Below is a small trained network, with its code and all its weights. Each question gives an input and a class and asks what happens when units are switched off, that is, made to give their printed mean instead of their output.

import numpy as np


def w(rows, s, z=0):
    codes = np.array(rows[::2]) - 128.0
    scale = np.full(codes.shape[1], s)
    scale[-1] = z or s
    return codes * scale


def f(y):
    return np.maximum(y, 0)


def log_softmax(a):
    a = a - a.max(-1, keepdims=True)
    return a - np.log(np.exp(a).sum(-1, keepdims=True))


def net(x, mask):
    res = np.array(x, float).reshape(1, 6) / 4 @ E
    y = f(res @ A[0][:, :-1].T + A[0][:, -1])
    res = res + np.where(mask, y, B[0][:, -1]) @ B[0][:, :-1]
    return log_softmax(res[-1] @ U[:, :-1].T + U[:, -1])


A, B = {}, {}
E = w([
[65,143,29,66,99],'x0',
[52,166,232,63,164],'x1',
[129,129,127,125,127],'x2',
[118,140,169,136,8],'x3',
[2,65,92,168,135],'x4',
[130,253,142,226,128],'x5',
],0.0083)
A[0] = w([
[189,170,126,87,132,224],'neuron 1',
[145,94,125,102,146,61],'neuron 2',
[134,119,131,117,167,189],'neuron 3',
[99,196,109,191,166,27],'neuron 4',
[135,75,122,83,139,107],'neuron 5',
[134,62,136,97,119,37],'neuron 6',
[42,74,128,204,144,131],'neuron 7',
[129,106,177,162,109,220],'neuron 8',
[179,103,54,170,167,117],'neuron 9',
[113,134,154,95,163,70],'neuron 10',
[106,152,99,99,151,176],'neuron 11',
[146,75,173,189,197,152],'neuron 12',
[140,67,145,93,142,29],'neuron 13',
[81,165,182,77,185,64],'neuron 14',
[139,130,91,132,252,94],'neuron 15',
[123,121,150,138,25,110],'neuron 16',
[103,160,84,103,128,255],'neuron 17',
[128,87,129,109,132,59],'neuron 18',
],0.016,0.0052)
B[0] = w([
[199,116,145,55,103,248],'neuron 1',
[145,165,166,148,126,167],'neuron 2',
[115,113,148,116,117,184],'neuron 3',
[151,199,202,191,97,205],'neuron 4',
[127,162,145,159,103,211],'neuron 5',
[133,173,172,174,116,189],'neuron 6',
[227,132,138,33,135,255],'neuron 7',
[92,97,100,136,69,219],'neuron 8',
[143,78,153,181,214,240],'neuron 9',
[148,86,131,153,161,171],'neuron 10',
[129,93,94,143,91,196],'neuron 11',
[120,86,69,147,45,226],'neuron 12',
[145,184,155,169,110,186],'neuron 13',
[151,87,135,190,213,223],'neuron 14',
[7,160,183,55,142,234],'neuron 15',
[38,122,202,126,223,237],'neuron 16',
[120,75,103,169,24,235],'neuron 17',
[146,155,143,144,115,165],'neuron 18',
],0.02,0.0091)
U = w([
[130,241,140,205,86,124],'0',
[1,104,151,76,136,174],'1',
[195,95,137,38,106,92],'2',
[136,47,82,225,210,131],'3',
[99,68,126,138,67,255],'4',
[66,45,98,153,17,92],'5',
[75,105,63,101,102,111],'6',
[123,171,23,186,143,76],'7',
],0.0087,0.0075)

Each question gives the input, the list of numbers given to net, and the class t.
The units are the neurons (one row each of A and B). Each row of codes is followed by its name. A weight is (code - 128) times the scale printed after its matrix; where a second scale follows, it is the last column's (A, B and U).
mask holds one flag per neuron, in row order. A switched-off neuron (its flag False) gives its mean, the last column of its row in B, instead of its output. The means were averaged over made-up inputs and are rounded, as every weight is.
A unit's drop is (log p(t) with every unit on - log p(t) with that unit switched off) / (log p(t) with every unit on - log p(t) with every unit switched off).
The circuit of an input: a set's keep is (log p(t) with only the set's units on - log p(t) with every unit switched off) / (log p(t) with every unit on - log p(t) with every unit switched off). Starting from the 12 units with the biggest drops (on a tie, the unit counted first), units are removed one at a time, each time the one whose removal leaves the highest keep (on an exact tie, the one counted first), for as long as the keep stays at least 0.8.
units of the circuit, in order: the units of the circuit, biggest drop first
k most important neurons: the k neurons with the biggest drops, biggest first
drop when u is switched off: that unit's drop, to one decimal
input [8,0,-4,4,-2,-1], class 5: units of the circuit, in order	(neuron 17)
input [-8,1,-6,2,-5,-4], class 5: units of the circuit, in order	(neuron 12; neuron 8)
input [0,-1,-4,-6,4,-7], class 0: units of the circuit, in order	(neuron 13; neuron 6)
input [-7,1,-6,-5,-3,0], class 5: 4 most important neurons	(neuron 12; neuron 16; neuron 7; neuron 8)
input [7,1,-7,-6,0,-7], class 0: 3 most important neurons	(neuron 13; neuron 5; neuron 6)
input [-7,-2,-2,-5,-4,4], class 5: 3 most important neurons	(neuron 12; neuron 7; neuron 16)
input [5,-1,1,2,0,1], class 5: units of the circuit, in order	(neuron 17; neuron 7)
input [4,-1,1,-3,4,0], class 2: 3 most important neurons	(neuron 7; neuron 12; neuron 8)
input [-7,-4,-1,1,-5,3], class 5: 2 most important neurons	(neuron 7; neuron 12)
input [-1,-8,-2,-3,-2,-7], class 3: 2 most important neurons	(neuron 9; neuron 4)
input [-2,8,8,-4,0,-8], class 0: 2 most important neurons	(neuron 13; neuron 5)
input [3,8,6,-3,8,6], class 2: 2 most important neurons	(neuron 7; neuron 9)
input [-5,8,-5,-4,-4,-2], class 3: 2 most important neurons	(neuron 14; neuron 10)
input [3,3,2,-4,1,5], class 0: 2 most important neurons	(neuron 4; neuron 16)
input [5,7,4,-7,2,-7], class 0: units of the circuit, in order	(neuron 13; neuron 5)
input [2,-3,1,5,3,-1], class 1: units of the circuit, in order	(neuron 16)
input [-7,5,2,0,0,1], class 5: 3 most important neurons	(neuron 12; neuron 9; neuron 8)
input [4,1,-5,5,7,-3], class 2: 2 most important neurons	(neuron 7; neuron 15)
input [-7,-6,3,-1,-1,-6], class 5: 3 most important neurons	(neuron 12; neuron 14; neuron 4)
input [7,4,2,3,-7,2], class 2: most important neuron	(neuron 1)
input [-3,2,-3,7,5,-7], class 0: units of the circuit, in order	(neuron 6; neuron 13)
input [-1,-6,3,-1,8,-6], class 2: drop when neuron 7 is switched off	1.9
input [7,8,3,5,0,4], class 3: drop when neuron 14 is switched off	0.7
input [-3,-1,0,-1,-4,-7], class 0: drop when neuron 14 is switched off	0.0
input [1,8,0,5,-7,-3], class 3: drop when neuron 7 is switched off	0.5
